Below are the code and all the weights of a small trained network. Each question names an input and a class and asks about switching units off, where a switched-off unit gives its printed mean instead of its output.

import numpy as np


def w(rows, s, z=0):
    codes = np.array(rows[::2]) - 128.0
    scale = np.full(codes.shape[1], s)
    scale[-1] = z or s
    return codes * scale


def f(y):
    return y / 2 * (1 + np.tanh(0.7978845608 * (y + 0.044715 * y**3)))


def log_softmax(a):
    a = a - a.max(-1, keepdims=True)
    return a - np.log(np.exp(a).sum(-1, keepdims=True))


def net(x, mask):
    res = np.array(x, float).reshape(1, 8) / 4 @ E
    y = f(res @ A[0][:, :-1].T + A[0][:, -1])
    res = res + np.where(mask, y, B[0][:, -1]) @ B[0][:, :-1]
    return log_softmax(res[-1] @ U[:, :-1].T + U[:, -1])


A, B = {}, {}
E = w([
[64,168,161,82,71,182,123,84],'x0',
[179,52,95,133,54,136,147,119],'x1',
[175,197,67,97,92,134,150,156],'x2',
[175,116,126,133,72,103,124,175],'x3',
[66,77,118,130,100,107,109,152],'x4',
[109,134,141,34,200,136,71,175],'x5',
[202,166,112,138,173,105,160,177],'x6',
[132,106,56,151,151,1,137,101],'x7',
],0.0096)
A[0] = w([
[115,125,129,85,71,121,50,175,174],'neuron 0',
[84,110,105,72,127,108,94,113,152],'neuron 1',
[44,48,116,193,124,146,96,66,114],'neuron 2',
[174,191,189,106,133,125,93,137,252],'neuron 3',
[180,98,195,173,68,124,85,135,45],'neuron 4',
[94,185,134,235,194,52,121,119,162],'neuron 5',
[161,106,103,232,102,104,134,153,183],'neuron 6',
[103,165,144,176,168,189,136,195,133],'neuron 7',
[90,175,145,104,112,150,124,80,191],'neuron 8',
[162,180,187,167,237,202,123,115,140],'neuron 9',
[77,73,140,127,178,95,132,104,152],'neuron 10',
[136,175,103,138,85,253,151,98,168],'neuron 11',
],0.015,0.0026)
B[0] = w([
[60,86,117,104,177,163,141,134,194],'neuron 0',
[163,126,117,143,128,158,28,149,180],'neuron 1',
[16,156,206,139,140,128,181,87,250],'neuron 2',
[93,113,141,159,109,132,88,94,200],'neuron 3',
[129,110,111,131,122,112,252,124,180],'neuron 4',
[160,189,186,172,75,68,88,65,221],'neuron 5',
[220,128,124,122,147,134,166,143,218],'neuron 6',
[147,111,64,101,135,125,87,130,197],'neuron 7',
[130,122,127,130,127,113,44,130,211],'neuron 8',
[105,121,69,86,139,162,32,187,247],'neuron 9',
[113,168,124,137,75,128,106,115,197],'neuron 10',
[100,184,186,160,107,66,103,82,250],'neuron 11',
],0.014)
U = w([
[107,104,41,114,162,176,65,147,134],'0',
[125,84,120,157,124,147,196,102,3],'1',
[254,136,54,184,108,70,154,112,150],'2',
[85,167,143,166,104,124,80,59,207],'3',
],0.0088,0.0034)

Each question gives the input, the list of numbers given to net, and the class t.
The units are the neurons (one row each of A and B). Each row of codes is followed by its name. A weight is (code - 128) times the scale printed after its matrix; where a second scale follows, it is the last column's (A, B and U).
mask holds one flag per neuron, in row order. A switched-off neuron (its flag False) gives its mean, the last column of its row in B, instead of its output. The means were averaged over made-up inputs and are rounded, as every weight is.
A unit's drop is (log p(t) with every unit on - log p(t) with that unit switched off) / (log p(t) with every unit on - log p(t) with every unit switched off).
The circuit of an input: a set's keep is (log p(t) with only the set's units on - log p(t) with every unit switched off) / (log p(t) with every unit on - log p(t) with every unit switched off). Starting from all 12 units, units are removed one at a time, each time the one whose removal leaves the highest keep (on an exact tie, the one counted first), for as long as the keep stays at least 0.8.
units of the circuit, in order: the units of the circuit, biggest drop first
k most important neurons: the k neurons with the biggest drops, biggest first
drop when u is switched off: that unit's drop, to one decimal
input [-6,8,-3,7,8,7,4,-6], class 1: units of the circuit, in order -> [neuron 4; neuron 9]
input [-7,-1,-5,-3,-7,7,-7,-1], class 0: units of the circuit, in order -> [neuron 9]
input [8,8,6,3,-4,-5,3,0], class 2: 3 most important neurons -> [neuron 2; neuron 6; neuron 4]
input [-1,-3,-2,1,-2,3,-7,-5], class 0: 2 most important neurons -> [neuron 5; neuron 9]
input [2,4,7,-4,7,-8,2,-1], class 2: 2 most important neurons -> [neuron 6; neuron 2]
input [-8,-1,1,0,-6,-5,-6,-6], class 2: units of the circuit, in order -> [neuron 2; neuron 6]
input [8,-3,2,6,6,5,-5,-2], class 0: 2 most important neurons -> [neuron 0; neuron 5]
input [7,2,-3,6,6,-6,4,-7], class 1: 2 most important neurons -> [neuron 4; neuron 5]
input [-2,-8,4,8,7,2,-1,-1], class 0: 2 most important neurons -> [neuron 11; neuron 2]
input [1,4,1,8,7,1,-4,-1], class 1: 2 most important neurons -> [neuron 9; neuron 4]
input [-2,2,5,-5,8,4,-1,3], class 0: 2 most important neurons -> [neuron 11; neuron 5]
input [-7,5,-8,-4,-1,-2,-5,-6], class 1: 3 most important neurons -> [neuron 4; neuron 5; neuron 11]
input [8,7,4,-1,8,-5,7,-1], class 2: 3 most important neurons -> [neuron 2; neuron 6; neuron 3]
input [-4,2,7,-3,-8,-2,5,1], class 2: units of the circuit, in order -> [neuron 2]
input [-8,-5,1,1,0,5,6,-5], class 0: drop when neuron 6 is switched off -> 0.0
input [-6,7,-6,-2,3,-4,8,-5], class 2: drop when neuron 6 is switched off -> 0.1
input [2,5,4,4,7,-8,0,8], class 2: drop when neuron 6 is switched off -> 0.5
